Below are the code and all the weights of a small trained network. Each question names an input and a target symbol and asks about switching units off, where a switched-off unit gives its printed mean instead of its output.

import numpy as np


def w(rows, s, z=0):
    codes = np.array(rows[::2]) - 128.0
    scale = np.full(codes.shape[1], s)
    scale[-1] = z or s
    return codes * scale


def norm(h):
    return h / np.sqrt((h * h).mean(-1, keepdims=True) + 1e-5)


def softmax(a):
    e = np.exp(a - a.max(-1, keepdims=True))
    return e / e.sum(-1, keepdims=True)


def log_softmax(a):
    a = a - a.max(-1, keepdims=True)
    return a - np.log(np.exp(a).sum(-1, keepdims=True))


def net(x, mask):
    ids = ['ΔΘΞΦΨΩβγεζημπσ'.index(c) for c in x.split()]
    T = len(ids)
    res = E[ids] + P[:T]
    u = 0
    for l in range(3):
        r = norm(res)
        for j in range(3):
            rows = slice(4 * j, 4 * j + 4)
            q, k, v = (r @ M[l][rows].T for M in (Q, K, V))
            z = softmax(np.where(np.tri(T) > 0, q @ k.T / 4**0.5, -1e9)) @ v
            o = O[l][rows]
            res = res + np.where(mask[u + j], z, o[:, -1]) @ o[:, :-1]
        u += 3
    return log_softmax(norm(res)[-1] @ U[:, :-1].T + U[:, -1])


Q, K, V, O = {}, {}, {}, {}
E = w([
[117,140,122,55,38],'Δ',
[174,188,76,188,117],'Θ',
[101,33,187,116,204],'Ξ',
[99,143,105,105,252],'Φ',
[126,33,118,161,116],'Ψ',
[85,188,64,133,171],'Ω',
[125,134,215,139,161],'β',
[114,72,185,175,90],'γ',
[96,208,162,112,190],'ε',
[81,227,104,154,139],'ζ',
[44,85,132,130,131],'η',
[107,171,178,170,106],'μ',
[90,75,23,128,151],'π',
[97,100,71,167,82],'σ',
],0.025)
P = w([
[56,61,139,157,173],'0',
[42,75,133,125,171],'1',
[46,90,164,143,173],'2',
[3,87,162,148,192],'3',
[84,62,163,142,164],'4',
[125,121,150,123,137],'5',
[97,125,158,142,160],'6',
[46,79,139,177,185],'7',
[35,89,149,138,192],'8',
[90,151,128,177,199],'9',
[41,48,162,136,164],'10',
[37,32,166,175,193],'11',
[53,64,173,128,155],'12',
[83,104,159,122,164],'13',
],0.0036)
Q[0] = w([
[26,99,167,98,114],'L0H1',
[49,151,113,113,142],'L0H1',
[73,209,174,157,151],'L0H1',
[117,131,133,151,86],'L0H1',
[131,127,42,150,67],'L0H2',
[177,232,185,182,122],'L0H2',
[255,70,106,159,149],'L0H2',
[82,57,167,152,38],'L0H2',
[186,52,115,230,95],'L0H3',
[58,141,30,101,71],'L0H3',
[167,232,111,134,48],'L0H3',
[55,213,173,155,34],'L0H3',
],0.059)
K[0] = w([
[131,112,141,50,68],'L0H1',
[130,157,131,29,99],'L0H1',
[157,173,155,76,99],'L0H1',
[95,146,139,134,100],'L0H1',
[101,103,49,148,67],'L0H2',
[143,198,158,255,176],'L0H2',
[187,45,116,139,146],'L0H2',
[125,92,184,90,12],'L0H2',
[240,109,101,167,17],'L0H3',
[66,134,15,120,108],'L0H3',
[176,231,104,31,48],'L0H3',
[36,169,144,112,12],'L0H3',
],0.055)
V[0] = w([
[115,129,129,150,148],'L0H1',
[115,130,131,159,150],'L0H1',
[163,124,119,56,73],'L0H1',
[125,131,136,139,127],'L0H1',
[135,208,174,217,107],'L0H2',
[152,158,41,72,197],'L0H2',
[130,15,5,148,102],'L0H2',
[196,87,173,115,153],'L0H2',
[193,92,130,39,212],'L0H3',
[23,146,149,72,115],'L0H3',
[66,42,152,150,170],'L0H3',
[167,166,253,150,172],'L0H3',
],0.046)
O[0] = w([
[122,128,130,149,127,147],'L0H1',
[114,131,136,161,123,153],'L0H1',
[161,123,115,36,135,69],'L0H1',
[117,130,131,137,125,135],'L0H1',
[137,23,118,90,66,164],'L0H2',
[191,194,34,175,138,85],'L0H2',
[244,151,210,139,228,203],'L0H2',
[79,119,113,133,195,62],'L0H2',
[80,175,39,159,183,30],'L0H3',
[105,168,132,49,92,147],'L0H3',
[124,31,55,71,143,251],'L0H3',
[2,65,148,175,71,57],'L0H3',
],0.04,0.023)
Q[1] = w([
[78,97,68,222,187],'L1H1',
[60,127,166,153,44],'L1H1',
[149,56,182,151,113],'L1H1',
[222,124,41,223,97],'L1H1',
[192,113,153,194,31],'L1H2',
[158,242,123,89,82],'L1H2',
[197,130,112,180,188],'L1H2',
[195,63,253,87,157],'L1H2',
[98,80,130,153,20],'L1H3',
[86,31,68,161,174],'L1H3',
[194,18,223,134,137],'L1H3',
[206,118,52,220,129],'L1H3',
],0.05)
K[1] = w([
[97,53,37,157,146],'L1H1',
[58,162,142,143,65],'L1H1',
[104,96,210,148,86],'L1H1',
[212,119,59,216,84],'L1H1',
[197,75,138,201,40],'L1H2',
[187,166,119,107,52],'L1H2',
[187,176,143,149,202],'L1H2',
[179,71,231,79,163],'L1H2',
[105,57,128,169,21],'L1H3',
[59,59,109,151,188],'L1H3',
[190,47,253,109,175],'L1H3',
[205,100,91,209,137],'L1H3',
],0.052)
V[1] = w([
[213,165,118,104,161],'L1H1',
[112,140,163,195,128],'L1H1',
[114,135,176,96,135],'L1H1',
[123,102,76,103,111],'L1H1',
[140,107,145,181,118],'L1H2',
[70,101,168,185,112],'L1H2',
[147,113,159,197,118],'L1H2',
[111,133,97,74,134],'L1H2',
[152,166,101,124,127],'L1H3',
[163,172,120,47,130],'L1H3',
[132,141,168,253,180],'L1H3',
[146,120,138,153,142],'L1H3',
],0.057)
O[1] = w([
[31,39,87,88,74,251],'L1H1',
[209,102,132,205,131,96],'L1H1',
[96,179,106,162,110,139],'L1H1',
[115,147,151,69,155,109],'L1H1',
[155,77,111,168,106,149],'L1H2',
[227,161,107,210,134,70],'L1H2',
[157,53,88,193,80,160],'L1H2',
[112,177,165,82,165,99],'L1H2',
[118,91,109,68,144,135],'L1H3',
[4,170,131,48,127,180],'L1H3',
[212,14,86,204,17,121],'L1H3',
[104,99,129,132,89,155],'L1H3',
],0.037,0.028)
Q[2] = w([
[128,173,55,147,134],'L2H1',
[161,86,110,26,76],'L2H1',
[125,187,207,141,126],'L2H1',
[78,59,84,84,62],'L2H1',
[68,91,254,103,130],'L2H2',
[185,157,176,222,97],'L2H2',
[175,113,131,8,80],'L2H2',
[76,202,136,71,43],'L2H2',
[117,80,74,172,67],'L2H3',
[67,39,143,74,218],'L2H3',
[253,75,141,81,106],'L2H3',
[182,107,178,174,153],'L2H3',
],0.047)
K[2] = w([
[131,165,67,144,132],'L2H1',
[162,73,114,73,105],'L2H1',
[154,187,190,169,118],'L2H1',
[96,40,105,112,66],'L2H1',
[67,110,209,101,123],'L2H2',
[166,103,167,209,99],'L2H2',
[156,114,135,3,81],'L2H2',
[113,195,128,104,49],'L2H2',
[138,107,79,144,64],'L2H3',
[51,190,197,83,131],'L2H3',
[209,146,152,56,101],'L2H3',
[189,123,178,171,146],'L2H3',
],0.053)
V[2] = w([
[184,56,104,156,57],'L2H1',
[72,9,65,84,98],'L2H1',
[103,166,147,118,205],'L2H1',
[212,84,127,178,59],'L2H1',
[121,43,110,198,190],'L2H2',
[141,181,161,106,104],'L2H2',
[211,203,252,251,208],'L2H2',
[134,227,151,60,94],'L2H2',
[117,125,132,132,133],'L2H3',
[114,100,114,115,103],'L2H3',
[163,175,183,96,149],'L2H3',
[158,134,97,124,104],'L2H3',
],0.028)
O[2] = w([
[79,154,123,29,140,175],'L2H1',
[111,46,66,57,100,254],'L2H1',
[142,113,133,202,142,97],'L2H1',
[78,165,132,39,150,139],'L2H1',
[73,32,148,191,150,134],'L2H2',
[156,186,131,118,122,115],'L2H2',
[144,227,200,255,212,35],'L2H2',
[186,208,100,96,119,113],'L2H2',
[132,138,123,136,123,129],'L2H3',
[140,131,133,123,114,147],'L2H3',
[89,203,139,140,122,118],'L2H3',
[114,99,147,98,137,124],'L2H3',
],0.029,0.032)
U = w([
[120,130,143,131,149,133],'Δ',
[201,99,125,172,78,186],'Θ',
[109,150,125,182,211,226],'Ξ',
[106,124,29,167,178,114],'Φ',
[109,14,151,104,210,41],'Ψ',
[133,99,58,67,71,67],'Ω',
[7,100,123,192,129,81],'β',
[117,129,245,151,168,179],'γ',
[95,174,96,180,118,198],'ε',
[170,179,183,131,103,217],'ζ',
[49,163,158,87,191,186],'η',
[96,89,239,112,41,2],'μ',
[203,138,105,114,199,174],'π',
[210,90,231,63,121,25],'σ',
],0.014,0.0063)

Each question gives the input, a string of symbols that net reads in full, and the target symbol t.
The units are the heads (4 rows each of Q, K, V and O). Each row of codes is followed by its name. A weight is (code - 128) times the scale printed after its matrix; where a second scale follows, it is the last column's (O and U).
mask holds one flag per head, layer by layer. A switched-off head (its flag False) gives its mean, the last column of its rows in O, instead of its output. The means were averaged over made-up inputs and are rounded, as every weight is.
A unit's drop is (log p(t) with every unit on - log p(t) with that unit switched off) / (log p(t) with every unit on - log p(t) with every unit switched off).
The circuit of an input: a set's keep is (log p(t) with only the set's units on - log p(t) with every unit switched off) / (log p(t) with every unit on - log p(t) with every unit switched off). Starting from all 9 units, units are removed one at a time, each time the one whose removal leaves the highest keep (on an exact tie, the one counted first), for as long as the keep stays at least 0.8.
circuit, biggest first: the units of the circuit, biggest drop first
most important unit: the unit with the biggest drop
heads that matter: for each layer, one digit per head in row order, 1 if its drop is at least 0.15 and else 0, layers parted by /
drop when u is switched off: that unit's drop, to one decimal
input Θ Δ Ψ Ψ Ψ β Θ Ψ Ψ Ψ Ψ Ψ γ ζ, target η: most important unit => L1H3
input Ψ β ζ μ Θ γ Θ Θ Ψ η Ω ζ, target ζ: heads that matter => 011 / 101 / 000
input ε β Δ Ξ Ξ Ω Ψ Ξ σ, target η: circuit, biggest first => [L1H3, L0H1]
input μ μ Ψ β β π ε Ψ Ξ γ σ, target σ: heads that matter => 011 / 000 / 000
input μ Θ Ω Ω Ω β Δ π Θ β σ, target η: circuit, biggest first => [L0H2, L1H3]
input Ψ Ψ Θ Ψ Ξ η γ, target γ: circuit, biggest first => [L1H1, L0H2, L1H3, L2H2]
input Ψ Ψ Ψ Ψ Ω σ μ ε Ψ Ψ σ Φ, target Φ: heads that matter => 011 / 000 / 000
input Ω η Δ, target η: heads that matter => 100 / 001 / 000
input Ψ Ω Ψ Ψ Θ μ ε γ Ω Ψ β β Θ, target Θ: heads that matter => 001 / 000 / 000
input ε ζ Δ Ω, target η: heads that matter => 100 / 011 / 000
input π π σ μ Δ ζ Φ Ψ η μ μ Ψ π Θ, target η: heads that matter => 011 / 011 / 000
input Ω Δ π μ Ψ, target η: heads that matter => 011 / 010 / 000
input Ω β Θ Ψ ζ μ Θ Θ Θ Ψ Θ μ, target μ: heads that matter => 011 / 100 / 000
input Δ ζ π Ψ Ω Φ, target η: circuit, biggest first => [L1H3]
input β Ω Ξ μ β Ψ μ Ξ, target Ξ: heads that matter => 001 / 110 / 000
input β Δ Θ Θ γ Ψ Ψ β Ψ γ Ψ Ω Ξ μ, target η: circuit, biggest first => [L0H3, L1H3]
input Θ β Θ Ψ Ψ β Ψ Θ Ψ ε ζ σ Θ, target Θ: heads that matter => 011 / 000 / 000
input γ Δ Θ, target η: heads that matter => 011 / 001 / 000
input Θ β η β Ψ π, target π: heads that matter => 011 / 000 / 000
input μ Θ Θ β Ψ Ψ Ω η, target η: most important unit => L0H3
input Ψ σ Ψ Ψ μ Δ π, target η: circuit, biggest first => [L0H2, L1H3]
input Ψ β Δ Ω, target η: circuit, biggest first => [L1H3, L0H1]
input μ Φ Ψ Ψ η, target η: drop when L0H2 is switched off => 1.3
input ε Ψ Ω Ψ ζ Θ Δ Ω π, target η: drop when L1H3 is switched off => 0.4
input π Θ π γ ε Ψ ζ π Ψ η β Δ, target η: drop when L0H1 is switched off => 1.0
input μ Ω ε Ψ ζ ε Ψ Δ Ψ Ψ γ Φ, target η: drop when L0H2 is switched off => -0.1
input Θ Θ Ψ Ψ β σ π Δ μ, target η: most important unit => L1H3
